Here is a tiny trained network, its code and every weight. The questions are about switching its units off for an input and a target symbol, where a switched-off unit gives its printed mean instead of its output.

import numpy as np


def w(rows, s, z=0):
    codes = np.array(rows[::2]) - 128.0
    scale = np.full(codes.shape[1], s)
    scale[-1] = z or s
    return codes * scale


def f(y):
    return y / 2 * (1 + np.tanh(0.7978845608 * (y + 0.044715 * y**3)))


def softmax(a):
    e = np.exp(a - a.max(-1, keepdims=True))
    return e / e.sum(-1, keepdims=True)


def log_softmax(a):
    a = a - a.max(-1, keepdims=True)
    return a - np.log(np.exp(a).sum(-1, keepdims=True))


def net(x, mask):
    ids = ['βγζηθξστψ'.index(c) for c in x.split()]
    T = len(ids)
    res = E[ids] + P[:T]
    u = 0
    for l in range(3):
        r = res
        for j in range(2):
            rows = slice(3 * j, 3 * j + 3)
            q, k, v = (r @ M[l][rows].T for M in (Q, K, V))
            z = softmax(np.where(np.tri(T) > 0, q @ k.T / 3**0.5, -1e9)) @ v
            o = O[l][rows]
            res = res + np.where(mask[u + j], z, o[:, -1]) @ o[:, :-1]
        u += 2
        y = f(res @ A[l][:, :-1].T + A[l][:, -1])
        res = res + np.where(mask[u : u + 4], y, B[l][:, -1]) @ B[l][:, :-1]
        u += 4
    return log_softmax(res[-1] @ U[:, :-1].T + U[:, -1])


Q, K, V, O, A, B = {}, {}, {}, {}, {}, {}
E = w([
[91,23,132,66],'β',
[160,45,19,52],'γ',
[102,181,106,86],'ζ',
[12,128,36,136],'η',
[73,63,25,194],'θ',
[191,67,169,160],'ξ',
[54,146,161,246],'σ',
[186,190,14,192],'τ',
[216,159,156,189],'ψ',
],0.013)
P = w([
[157,236,184,3],'0',
[145,40,30,217],'1',
[125,51,42,213],'2',
[108,66,40,216],'3',
[108,69,39,216],'4',
[95,72,54,222],'5',
],0.0049)
Q[0] = w([
[181,99,115,67],'L0H1',
[107,126,67,113],'L0H1',
[80,122,232,2],'L0H1',
[203,152,176,96],'L0H2',
[75,114,100,156],'L0H2',
[194,221,203,27],'L0H2',
],0.011)
K[0] = w([
[155,96,104,137],'L0H1',
[117,152,76,77],'L0H1',
[102,69,131,213],'L0H1',
[123,82,75,140],'L0H2',
[94,145,162,83],'L0H2',
[107,42,34,255],'L0H2',
],0.015)
V[0] = w([
[32,97,18,190],'L0H1',
[183,52,214,192],'L0H1',
[20,116,147,142],'L0H1',
[123,56,220,175],'L0H2',
[59,250,78,246],'L0H2',
[121,226,254,70],'L0H2',
],0.0046)
O[0] = w([
[108,69,94,83,151],'L0H1',
[186,178,76,199,20],'L0H1',
[87,50,35,239,26],'L0H1',
[190,101,117,158,3],'L0H2',
[107,203,66,113,203],'L0H2',
[125,167,169,254,131],'L0H2',
],0.0057,0.0031)
A[0] = w([
[135,97,255,52,37],'L0N1',
[62,5,170,139,131],'L0N2',
[75,101,180,82,78],'L0N3',
[104,8,163,153,3],'L0N4',
],0.0083,0.006)
B[0] = w([
[174,75,84,224,110],'L0N1',
[169,99,215,96,251],'L0N2',
[68,149,194,136,100],'L0N3',
[147,254,130,126,115],'L0N4',
],0.0084,0.002)
Q[1] = w([
[103,113,172,134],'L1H1',
[144,90,89,164],'L1H1',
[101,222,103,147],'L1H1',
[194,255,244,92],'L1H2',
[143,113,143,128],'L1H2',
[223,93,55,108],'L1H2',
],0.014)
K[1] = w([
[102,128,142,169],'L1H1',
[99,147,115,94],'L1H1',
[180,162,154,126],'L1H1',
[163,8,116,148],'L1H2',
[119,117,118,120],'L1H2',
[87,154,70,143],'L1H2',
],0.017)
V[1] = w([
[100,2,69,190],'L1H1',
[114,139,111,142],'L1H1',
[169,111,201,153],'L1H1',
[114,156,65,179],'L1H2',
[154,140,163,92],'L1H2',
[205,134,138,112],'L1H2',
],0.0062)
O[1] = w([
[253,80,170,90,63],'L1H1',
[132,105,158,118,146],'L1H1',
[81,174,230,92,42],'L1H1',
[226,202,46,109,255],'L1H2',
[103,103,228,70,102],'L1H2',
[137,59,187,27,145],'L1H2',
],0.0039,0.0026)
A[1] = w([
[191,218,164,68,41],'L1N1',
[149,254,192,160,1],'L1N2',
[12,89,108,86,18],'L1N3',
[185,172,106,167,62],'L1N4',
],0.0083,0.0063)
B[1] = w([
[126,77,94,217,117],'L1N1',
[162,6,82,144,170],'L1N2',
[124,25,133,138,153],'L1N3',
[102,104,149,128,254],'L1N4',
],0.013,0.0019)
Q[2] = w([
[51,110,74,107],'L2H1',
[190,91,172,32],'L2H1',
[150,47,169,119],'L2H1',
[125,142,180,141],'L2H2',
[182,118,145,97],'L2H2',
[156,99,92,5],'L2H2',
],0.011)
K[2] = w([
[175,233,55,88],'L2H1',
[227,2,197,137],'L2H1',
[163,133,148,154],'L2H1',
[51,71,124,55],'L2H2',
[88,149,104,124],'L2H2',
[151,215,116,95],'L2H2',
],0.0097)
V[2] = w([
[35,42,119,183],'L2H1',
[107,184,177,142],'L2H1',
[150,128,156,244],'L2H1',
[38,84,64,100],'L2H2',
[125,90,105,168],'L2H2',
[191,1,145,131],'L2H2',
],0.0059)
O[2] = w([
[92,29,152,137,160],'L2H1',
[110,125,152,197,10],'L2H1',
[134,68,101,187,141],'L2H1',
[66,123,153,123,219],'L2H2',
[73,91,67,165,250],'L2H2',
[138,3,108,105,188],'L2H2',
],0.0058,0.0023)
A[2] = w([
[108,253,165,138,64],'L2N1',
[210,48,120,251,3],'L2N2',
[243,179,140,48,130],'L2N3',
[89,167,38,101,60],'L2N4',
],0.0057,0.011)
B[2] = w([
[157,19,128,158,154],'L2N1',
[146,216,193,111,231],'L2N2',
[191,221,61,124,253],'L2N3',
[128,2,93,77,169],'L2N4',
],0.0064,0.0019)
U = w([
[82,42,103,154,100],'β',
[37,62,73,106,3],'γ',
[209,114,203,151,127],'ζ',
[134,131,212,53,211],'η',
[174,73,80,35,20],'θ',
[1,242,139,45,210],'ξ',
[239,154,204,175,182],'σ',
[142,189,24,208,96],'τ',
[24,173,226,228,215],'ψ',
],0.0083,0.0062)

Each question gives the input, a string of symbols that net reads in full, and the target symbol t.
The units are the heads (3 rows each of Q, K, V and O) and the neurons (one row each of A and B). Each row of codes is followed by its name. A weight is (code - 128) times the scale printed after its matrix; where a second scale follows, it is the last column's (O, A, B and U).
mask holds one flag per unit, layer by layer, with each layer's heads first. A switched-off unit (its flag False) gives its mean, the last column of its rows in O or B, instead of its output. The means were averaged over made-up inputs and are rounded, as every weight is.
A unit's drop is (log p(t) with every unit on - log p(t) with that unit switched off) / (log p(t) with every unit on - log p(t) with every unit switched off).
The circuit of an input: a set's keep is (log p(t) with only the set's units on - log p(t) with every unit switched off) / (log p(t) with every unit on - log p(t) with every unit switched off). Starting from the 12 units with the biggest drops (on a tie, the unit counted first), units are removed one at a time, each time the one whose removal leaves the highest keep (on an exact tie, the one counted first), for as long as the keep stays at least 0.8.
circuit, biggest first: the units of the circuit, biggest drop first
most important unit: the unit with the biggest drop
top k neurons: the k neurons with the biggest drops, biggest first
top k neurons in layer l: the k neurons of layer l with the biggest drops, biggest first
heads that matter: for each layer, one digit per head in row order, 1 if its drop is at least 0.15 and else 0, layers parted by /
drop when u is switched off: that unit's drop, to one decimal
input ψ τ τ η η, target β: top 2 neurons : L1N2; L1N3
input γ τ γ τ θ, target η: most important unit : L0H2
input τ τ τ σ σ β, target ξ: circuit, biggest first : L2H2; L0H2
input σ ζ γ, target τ: circuit, biggest first : L0H2; L1H2; L2H2; L0N2
input τ τ ψ, target τ: top 2 neurons : L0N2; L2N3
input η ψ σ η, target β: circuit, biggest first : L0H1; L1N3
input σ ψ ψ τ θ, target τ: circuit, biggest first : L0H2; L1H2; L0H1
input σ σ θ, target τ: circuit, biggest first : L0H2; L0H1; L1H2
input σ σ τ ψ, target τ: circuit, biggest first : L0H2; L1H2; L0H1
input θ ξ ξ τ, target θ: circuit, biggest first : L0H2; L0H1; L1H1
input τ τ τ γ, target ξ: circuit, biggest first : L2H2; L2H1; L0H2
input ζ τ σ η, target ψ: top 3 neurons : L0N2; L2N4; L1N2
input τ γ τ, target ξ: heads that matter : 11 / 00 / 00
input ξ η τ τ η β, target η: top 2 neurons : L0N2; L0N4
input τ η σ, target ξ: most important unit : L0H2
input τ η τ ψ β, target η: heads that matter : 00 / 00 / 00
input γ τ θ, target η: top 2 neurons in layer 0 : L0N2; L0N4
input τ τ β, target ξ: drop when L0N4 is switched off : 0.3
input τ ζ ζ ψ, target ξ: drop when L0N1 is switched off : 0.1
input τ β σ τ, target ξ: most important unit : L0H1
